Below are the code and all the weights of a small trained network. Each question names an input and a target symbol and asks about switching units off, where a switched-off unit gives its printed mean instead of its output.

import numpy as np


def w(rows, s, z=0):
    codes = np.array(rows[::2]) - 128.0
    scale = np.full(codes.shape[1], s)
    scale[-1] = z or s
    return codes * scale


def norm(h):
    return h / np.sqrt((h * h).mean(-1, keepdims=True) + 1e-5)


def f(y):
    return y / 2 * (1 + np.tanh(0.7978845608 * (y + 0.044715 * y**3)))


def softmax(a):
    e = np.exp(a - a.max(-1, keepdims=True))
    return e / e.sum(-1, keepdims=True)


def log_softmax(a):
    a = a - a.max(-1, keepdims=True)
    return a - np.log(np.exp(a).sum(-1, keepdims=True))


def net(x, mask):
    ids = ['ΛΞΨαβεζθμπστφω'.index(c) for c in x.split()]
    T = len(ids)
    res = E[ids] + P[:T]
    u = 0
    for l in range(2):
        r = norm(res)
        for j in range(2):
            rows = slice(3 * j, 3 * j + 3)
            q, k, v = (r @ M[l][rows].T for M in (Q, K, V))
            z = softmax(np.where(np.tri(T) > 0, q @ k.T / 3**0.5, -1e9)) @ v
            o = O[l][rows]
            res = res + np.where(mask[u + j], z, o[:, -1]) @ o[:, :-1]
        u += 2
        y = f(norm(res) @ A[l][:, :-1].T + A[l][:, -1])
        res = res + np.where(mask[u : u + 4], y, B[l][:, -1]) @ B[l][:, :-1]
        u += 4
    return log_softmax(norm(res)[-1] @ U[:, :-1].T + U[:, -1])


Q, K, V, O, A, B = {}, {}, {}, {}, {}, {}
E = w([
[203,111,153,45,113,139,44,96,121,123,114],'Λ',
[208,122,129,111,123,47,77,138,186,140,96],'Ξ',
[150,112,116,117,147,64,157,81,159,69,108],'Ψ',
[205,148,101,89,132,77,229,65,133,136,117],'α',
[134,126,94,93,199,175,155,170,117,148,171],'β',
[140,153,202,190,161,175,115,130,139,122,153],'ε',
[138,114,105,152,74,142,123,139,182,125,141],'ζ',
[176,106,178,79,184,67,176,104,141,91,52],'θ',
[65,161,141,139,62,66,79,93,105,203,54],'μ',
[158,139,109,75,154,41,147,166,140,97,90],'π',
[195,80,174,150,156,151,168,74,138,151,144],'σ',
[137,73,176,114,147,136,165,143,201,168,95],'τ',
[145,76,106,100,155,143,159,137,148,86,65],'φ',
[249,186,126,114,205,139,174,129,106,106,55],'ω',
],0.017)
P = w([
[90,129,100,222,177,137,118,180,132,149,194],'0',
[128,124,93,1,109,166,193,56,133,149,113],'1',
[166,105,103,54,115,154,156,46,156,166,113],'2',
[168,127,81,32,116,202,170,85,172,163,69],'3',
[140,121,114,44,99,227,118,95,150,178,109],'4',
[115,117,160,95,112,195,136,42,181,180,144],'5',
],0.0091)
Q[0] = w([
[175,212,98,217,130,101,120,182,2,104,178],'0.h0',
[227,147,131,103,112,130,163,43,231,126,129],'0.h0',
[97,183,113,116,225,110,148,141,141,77,160],'0.h0',
[96,69,87,200,148,155,115,63,157,111,102],'0.h1',
[8,183,81,227,78,15,56,121,3,160,54],'0.h1',
[22,153,51,131,90,130,72,175,51,52,141],'0.h1',
],0.0057)
K[0] = w([
[105,2,154,140,91,172,141,109,171,165,154],'0.h0',
[166,135,175,194,142,107,111,159,137,113,212],'0.h0',
[142,73,177,117,103,128,116,59,97,81,112],'0.h0',
[93,175,144,132,95,146,121,74,77,167,85],'0.h1',
[170,120,98,38,9,198,128,132,162,142,78],'0.h1',
[124,136,174,20,45,220,73,17,50,62,77],'0.h1',
],0.0064)
V[0] = w([
[87,79,118,211,127,117,86,31,159,185,116],'0.h0',
[150,113,95,119,160,146,49,67,161,124,124],'0.h0',
[202,201,84,205,156,169,96,180,103,153,84],'0.h0',
[57,47,123,163,181,121,102,226,211,148,187],'0.h1',
[96,139,138,2,241,147,131,101,119,126,78],'0.h1',
[159,169,89,130,47,93,223,156,146,112,113],'0.h1',
],0.0053)
O[0] = w([
[59,68,129,112,154,108,121,212,143,161,97,46],'0.h0',
[164,49,138,80,147,110,93,173,159,72,213,118],'0.h0',
[88,154,147,83,194,154,59,130,36,108,137,191],'0.h0',
[134,172,128,131,1,147,128,75,188,127,99,253],'0.h1',
[131,194,180,158,129,155,111,244,135,106,214,137],'0.h1',
[24,163,129,128,151,186,108,121,151,135,140,189],'0.h1',
],0.0086,0.0049)
A[0] = w([
[91,124,104,140,113,159,183,57,184,160,84,251],'0.n0',
[101,152,96,233,148,114,165,133,39,68,127,12],'0.n1',
[155,2,185,46,195,116,91,137,104,14,201,111],'0.n2',
[139,163,215,106,85,78,137,62,220,178,231,133],'0.n3',
],0.0047,0.0018)
B[0] = w([
[126,114,122,108,183,131,66,89,62,70,235,253],'0.n0',
[177,76,108,177,71,9,113,77,246,162,54,112],'0.n1',
[168,95,23,56,158,172,152,184,111,166,255,154],'0.n2',
[236,169,101,67,185,157,169,198,122,111,82,216],'0.n3',
],0.0072,0.0053)
Q[1] = w([
[205,190,175,108,171,141,112,106,135,170,106],'1.h0',
[236,74,150,91,35,86,101,95,158,84,53],'1.h0',
[54,95,109,144,149,63,112,206,65,139,65],'1.h0',
[85,105,126,240,78,78,159,156,134,146,36],'1.h1',
[155,230,143,104,146,133,155,50,57,137,148],'1.h1',
[106,128,125,254,99,21,140,143,64,92,109],'1.h1',
],0.0076)
K[1] = w([
[5,61,201,174,150,54,48,167,28,91,86],'1.h0',
[91,118,86,103,253,190,78,177,201,146,189],'1.h0',
[138,141,117,40,84,202,232,69,118,165,111],'1.h0',
[189,173,131,65,99,195,113,145,136,81,205],'1.h1',
[38,153,191,150,77,77,117,83,83,185,122],'1.h1',
[239,70,113,33,119,189,192,65,166,94,140],'1.h1',
],0.007)
V[1] = w([
[130,112,125,122,143,85,72,152,104,87,141],'1.h0',
[97,160,114,177,151,144,183,160,37,130,212],'1.h0',
[65,147,59,112,123,200,72,75,127,9,145],'1.h0',
[154,161,179,204,128,81,110,161,164,74,98],'1.h1',
[166,39,130,176,132,153,175,164,168,89,173],'1.h1',
[152,109,191,171,120,230,70,168,86,143,100],'1.h1',
],0.011)
O[1] = w([
[255,53,52,130,149,49,23,200,76,156,178,128],'1.h0',
[181,110,224,110,153,94,144,134,93,168,61,122],'1.h0',
[160,124,101,223,85,109,153,117,106,228,135,182],'1.h0',
[159,194,120,130,92,18,128,140,2,24,126,212],'1.h1',
[201,48,130,169,79,130,86,149,89,76,7,51],'1.h1',
[163,246,29,122,196,101,145,117,156,156,47,2],'1.h1',
],0.0087,0.0075)
A[1] = w([
[62,105,192,109,160,109,80,112,141,190,146,133],'1.n0',
[2,57,167,133,124,152,72,95,189,165,144,254],'1.n1',
[88,189,133,123,137,74,129,135,136,141,191,182],'1.n2',
[99,192,110,129,161,105,151,114,178,140,110,201],'1.n3',
],0.0096,0.0024)
B[1] = w([
[88,157,183,157,143,89,126,156,122,66,104,184],'1.n0',
[102,151,151,211,211,134,98,86,117,132,103,255],'1.n1',
[134,102,167,79,154,117,154,99,161,167,186,231],'1.n2',
[5,29,189,102,52,140,99,157,174,167,100,166],'1.n3',
],0.013,0.0067)
U = w([
[171,90,103,131,132,159,132,201,164,128,165,193],'Λ',
[118,113,27,130,151,124,51,97,126,69,199,2],'Ξ',
[110,36,146,173,32,82,112,159,102,118,140,180],'Ψ',
[38,105,207,176,155,107,120,140,31,104,98,159],'α',
[149,155,193,119,61,123,157,146,169,184,75,97],'β',
[89,201,71,121,145,24,90,68,134,104,78,100],'ε',
[70,114,67,184,114,131,99,40,126,177,142,141],'ζ',
[130,171,142,144,123,94,122,184,95,1,111,167],'θ',
[52,128,140,84,126,107,129,164,187,160,139,115],'μ',
[103,174,150,146,61,105,200,118,73,112,236,87],'π',
[150,65,151,92,135,128,93,90,175,100,91,114],'σ',
[58,156,117,131,53,174,148,132,180,33,118,54],'τ',
[183,186,95,245,95,98,182,142,136,128,132,215],'φ',
[136,181,94,103,222,132,127,143,77,173,129,146],'ω',
],0.0076,0.0022)

Each question gives the input, a string of symbols that net reads in full, and the target symbol t.
The units are the heads (3 rows each of Q, K, V and O) and the neurons (one row each of A and B). Each row of codes is followed by its name. A weight is (code - 128) times the scale printed after its matrix; where a second scale follows, it is the last column's (O, A, B and U).
mask holds one flag per unit, layer by layer, with each layer's heads first. A switched-off unit (its flag False) gives its mean, the last column of its rows in O or B, instead of its output. The means were averaged over made-up inputs and are rounded, as every weight is.
A unit's drop is (log p(t) with every unit on - log p(t) with that unit switched off) / (log p(t) with every unit on - log p(t) with every unit switched off).
The circuit of an input: a set's keep is (log p(t) with only the set's units on - log p(t) with every unit switched off) / (log p(t) with every unit on - log p(t) with every unit switched off). Starting from all 12 units, units are removed one at a time, each time the one whose removal leaves the highest keep (on an exact tie, the one counted first), for as long as the keep stays at least 0.8.
circuit, biggest first: the units of the circuit, biggest drop first
unit that matters most: the unit with the biggest drop
top k neurons in layer l: the k neurons of layer l with the biggest drops, biggest first
heads that matter: for each layer, one digit per head in row order, 1 if its drop is at least 0.15 and else 0, layers parted by /
drop when u is switched off: that unit's drop, to one decimal
input σ ω α θ π, target σ: circuit, biggest first	[1.h1, 0.h1]
input π β τ θ, target π: heads that matter	00 / 01
input ε φ θ ω π τ, target ε: circuit, biggest first	[1.h1]
input τ θ τ τ, target τ: circuit, biggest first	[1.h0, 0.h1]
input α Λ π θ τ, target α: heads that matter	01 / 00
input τ α π ζ α, target τ: heads that matter	11 / 10
input τ τ Λ ω π, target τ: heads that matter	11 / 10
input ω τ π, target ω: circuit, biggest first	[0.h1, 1.h1]
input α ε ζ, target α: circuit, biggest first	[0.h1, 1.h0]
input θ ζ β, target θ: circuit, biggest first	[1.h1, 0.h1]
input β θ π α, target β: circuit, biggest first	[1.h0, 1.h1]
input ζ τ ε, target ζ: circuit, biggest first	[0.h1, 1.h0]
input ω φ π ζ π θ, target ω: circuit, biggest first	[0.h1, 1.h1, 0.n2]
input Ψ π α π σ, target Ψ: circuit, biggest first	[1.h1, 0.h0]
input θ α β Ψ α ε, target θ: circuit, biggest first	[1.h1, 0.h1, 1.h0, 0.n0]
input ε π Λ α σ, target ε: heads that matter	11 / 01
input φ ζ ε π, target φ: circuit, biggest first	[1.h0]
input θ π Ψ θ π, target θ: circuit, biggest first	[1.h1, 0.h1]
input μ τ π, target μ: heads that matter	00 / 01
input ζ π ω β, target ζ: unit that matters most	0.h1
input σ π τ, target σ: heads that matter	11 / 11
input Ψ σ β μ π, target μ: heads that matter	01 / 01
input μ τ τ ζ, target ζ: heads that matter	11 / 10
input θ ζ α φ, target θ: heads that matter	01 / 01
input ω π θ π π π, target ω: heads that matter	11 / 11
input ζ Ψ Λ, target ζ: heads that matter	01 / 10
input τ ε θ π ε φ, target τ: heads that matter	11 / 10
input Ξ β σ Λ π, target Ξ: heads that matter	11 / 10
input π π Ψ μ ω, target μ: top neuron in layer 1	[1.n3]
input α π ε, target α: drop when 1.n3 is switched off	0.0
